Here is a tiny trained network, its code and every weight. The questions are about switching its units off for an input and a target symbol, where a switched-off unit gives its printed mean instead of its output.

import numpy as np


def w(rows, s, z=0):
    codes = np.array(rows[::2]) - 128.0
    scale = np.full(codes.shape[1], s)
    scale[-1] = z or s
    return codes * scale


def f(y):
    return np.maximum(y, 0)


def softmax(a):
    e = np.exp(a - a.max(-1, keepdims=True))
    return e / e.sum(-1, keepdims=True)


def log_softmax(a):
    a = a - a.max(-1, keepdims=True)
    return a - np.log(np.exp(a).sum(-1, keepdims=True))


def net(x, mask):
    ids = ['αγηθλξτ'.index(c) for c in x.split()]
    T = len(ids)
    res = E[ids] + P[:T]
    r = res
    for j in range(2):
        rows = slice(3 * j, 3 * j + 3)
        q, k, v = (r @ M[0][rows].T for M in (Q, K, V))
        z = softmax(np.where(np.tri(T) > 0, q @ k.T / 3**0.5, -1e9)) @ v
        o = O[0][rows]
        res = res + np.where(mask[j], z, o[:, -1]) @ o[:, :-1]
    y = f(res @ A[0][:, :-1].T + A[0][:, -1])
    res = res + np.where(mask[2:26], y, B[0][:, -1]) @ B[0][:, :-1]
    return log_softmax(res[-1] @ U[:, :-1].T + U[:, -1])


Q, K, V, O, A, B = {}, {}, {}, {}, {}, {}
E = w([
[134,89,178,194],'α',
[8,200,80,191],'γ',
[103,98,118,152],'η',
[200,34,103,58],'θ',
[112,92,26,59],'λ',
[101,127,68,158],'ξ',
[122,59,82,100],'τ',
],0.014)
P = w([
[171,188,123,97],'0',
[112,131,172,66],'1',
[123,89,106,192],'2',
[51,83,185,69],'3',
[96,28,92,252],'4',
[24,47,188,90],'5',
],0.012)
Q[0] = w([
[92,164,225,1],'h1',
[55,104,107,174],'h1',
[86,70,164,104],'h1',
[140,194,99,13],'h2',
[188,205,106,140],'h2',
[139,62,60,144],'h2',
],0.013)
K[0] = w([
[239,137,16,252],'h1',
[101,40,114,159],'h1',
[113,61,98,209],'h1',
[199,202,89,134],'h2',
[132,242,127,80],'h2',
[105,116,170,117],'h2',
],0.014)
V[0] = w([
[82,143,214,175],'h1',
[123,127,139,23],'h1',
[138,18,192,118],'h1',
[197,152,246,165],'h2',
[110,78,199,164],'h2',
[170,90,84,86],'h2',
],0.011)
O[0] = w([
[179,199,53,67,156],'h1',
[81,112,192,3,58],'h1',
[104,228,232,137,85],'h1',
[175,222,106,156,3],'h2',
[230,144,142,150,177],'h2',
[160,91,201,108,108],'h2',
],0.0068,0.0057)
A[0] = w([
[131,159,194,135,115],'n1',
[220,129,145,122,145],'n2',
[186,127,112,88,91],'n3',
[192,204,88,151,134],'n4',
[173,90,147,157,130],'n5',
[153,159,140,115,109],'n6',
[108,189,131,170,91],'n7',
[106,59,158,163,84],'n8',
[98,106,217,117,100],'n9',
[179,64,120,82,136],'n10',
[61,136,100,182,145],'n11',
[179,143,95,89,169],'n12',
[200,117,129,82,94],'n13',
[117,152,147,50,247],'n14',
[203,64,139,101,123],'n15',
[168,81,91,145,81],'n16',
[140,145,130,134,143],'n17',
[74,133,188,111,169],'n18',
[66,126,166,176,85],'n19',
[159,141,144,145,93],'n20',
[121,195,147,49,127],'n21',
[131,202,247,85,83],'n22',
[205,86,130,126,141],'n23',
[196,118,163,134,128],'n24',
],0.011,0.013)
B[0] = w([
[68,158,102,155,144],'n1',
[92,151,75,151,150],'n2',
[61,162,133,108,132],'n3',
[52,118,98,148,158],'n4',
[71,115,132,111,155],'n5',
[120,135,146,105,131],'n6',
[137,103,148,117,149],'n7',
[99,119,121,66,173],'n8',
[143,254,64,9,174],'n9',
[189,127,135,113,178],'n10',
[123,69,146,128,249],'n11',
[228,150,121,177,158],'n12',
[54,175,136,127,136],'n13',
[188,118,100,227,207],'n14',
[38,172,126,41,164],'n15',
[142,145,168,109,158],'n16',
[127,127,91,142,138],'n17',
[172,69,120,113,198],'n18',
[180,130,142,69,171],'n19',
[123,107,137,72,131],'n20',
[47,164,112,121,135],'n21',
[43,148,81,150,148],'n22',
[78,217,94,96,163],'n23',
[107,122,79,182,144],'n24',
],0.0078,0.012)
U = w([
[150,107,73,124,184],'α',
[33,57,165,163,120],'γ',
[210,78,234,196,206],'η',
[103,201,157,88,20],'θ',
[100,209,159,197,48],'λ',
[221,139,255,139,254],'ξ',
[163,88,184,78,31],'τ',
],0.0064,0.0069)

Each question gives the input, a string of symbols that net reads in full, and the target symbol t.
The units are the heads (3 rows each of Q, K, V and O) and the neurons (one row each of A and B). Each row of codes is followed by its name. A weight is (code - 128) times the scale printed after its matrix; where a second scale follows, it is the last column's (O, A, B and U).
mask holds one flag per unit, heads first, then neurons. A switched-off unit (its flag False) gives its mean, the last column of its rows in O or B, instead of its output. The means were averaged over made-up inputs and are rounded, as every weight is.
A unit's drop is (log p(t) with every unit on - log p(t) with that unit switched off) / (log p(t) with every unit on - log p(t) with every unit switched off).
The circuit of an input: a set's keep is (log p(t) with only the set's units on - log p(t) with every unit switched off) / (log p(t) with every unit on - log p(t) with every unit switched off). Starting from the 12 units with the biggest drops (on a tie, the unit counted first), units are removed one at a time, each time the one whose removal leaves the highest keep (on an exact tie, the one counted first), for as long as the keep stays at least 0.8.
units of the circuit, in order: the units of the circuit, biggest drop first
unit that matters most: the unit with the biggest drop
top k neurons: the k neurons with the biggest drops, biggest first
which heads matter: for each layer, one digit per head in row order, 1 if its drop is at least 0.15 and else 0, layers parted by /
drop of u: that unit's drop, to one decimal
input η γ η γ θ α, target θ: unit that matters most : n9
input η α ξ, target λ: units of the circuit, in order : h2; h1; n4
input γ α η η, target η: top 3 neurons : n9; n15; n23
input γ γ γ θ γ, target θ: units of the circuit, in order : h1; n9
input γ γ λ θ θ, target θ: units of the circuit, in order : n9; h1; n15
input γ α ξ λ θ γ, target θ: units of the circuit, in order : n9; h1
input η η ξ, target η: which heads matter : 10
input α λ γ α γ, target λ: which heads matter : 11
input ξ ξ ξ α α λ, target λ: units of the circuit, in order : h1; h2; n4
input η ξ λ ξ η λ, target η: which heads matter : 10
input γ λ γ θ η, target θ: which heads matter : 10
input γ γ γ ξ γ α, target λ: top 2 neurons : n23; n18
input γ γ γ θ, target θ: top 3 neurons : n15; n23; n13
input ξ η γ α η, target λ: unit that matters most : h2
input η ξ η γ λ γ, target τ: top 4 neurons : n19; n9; n18; n8
input θ γ η γ η ξ, target η: drop of n9 : 0.2
input ξ η ξ α α, target λ: drop of h1 : 0.4
input ξ γ γ γ α η, target λ: drop of n4 : 0.1
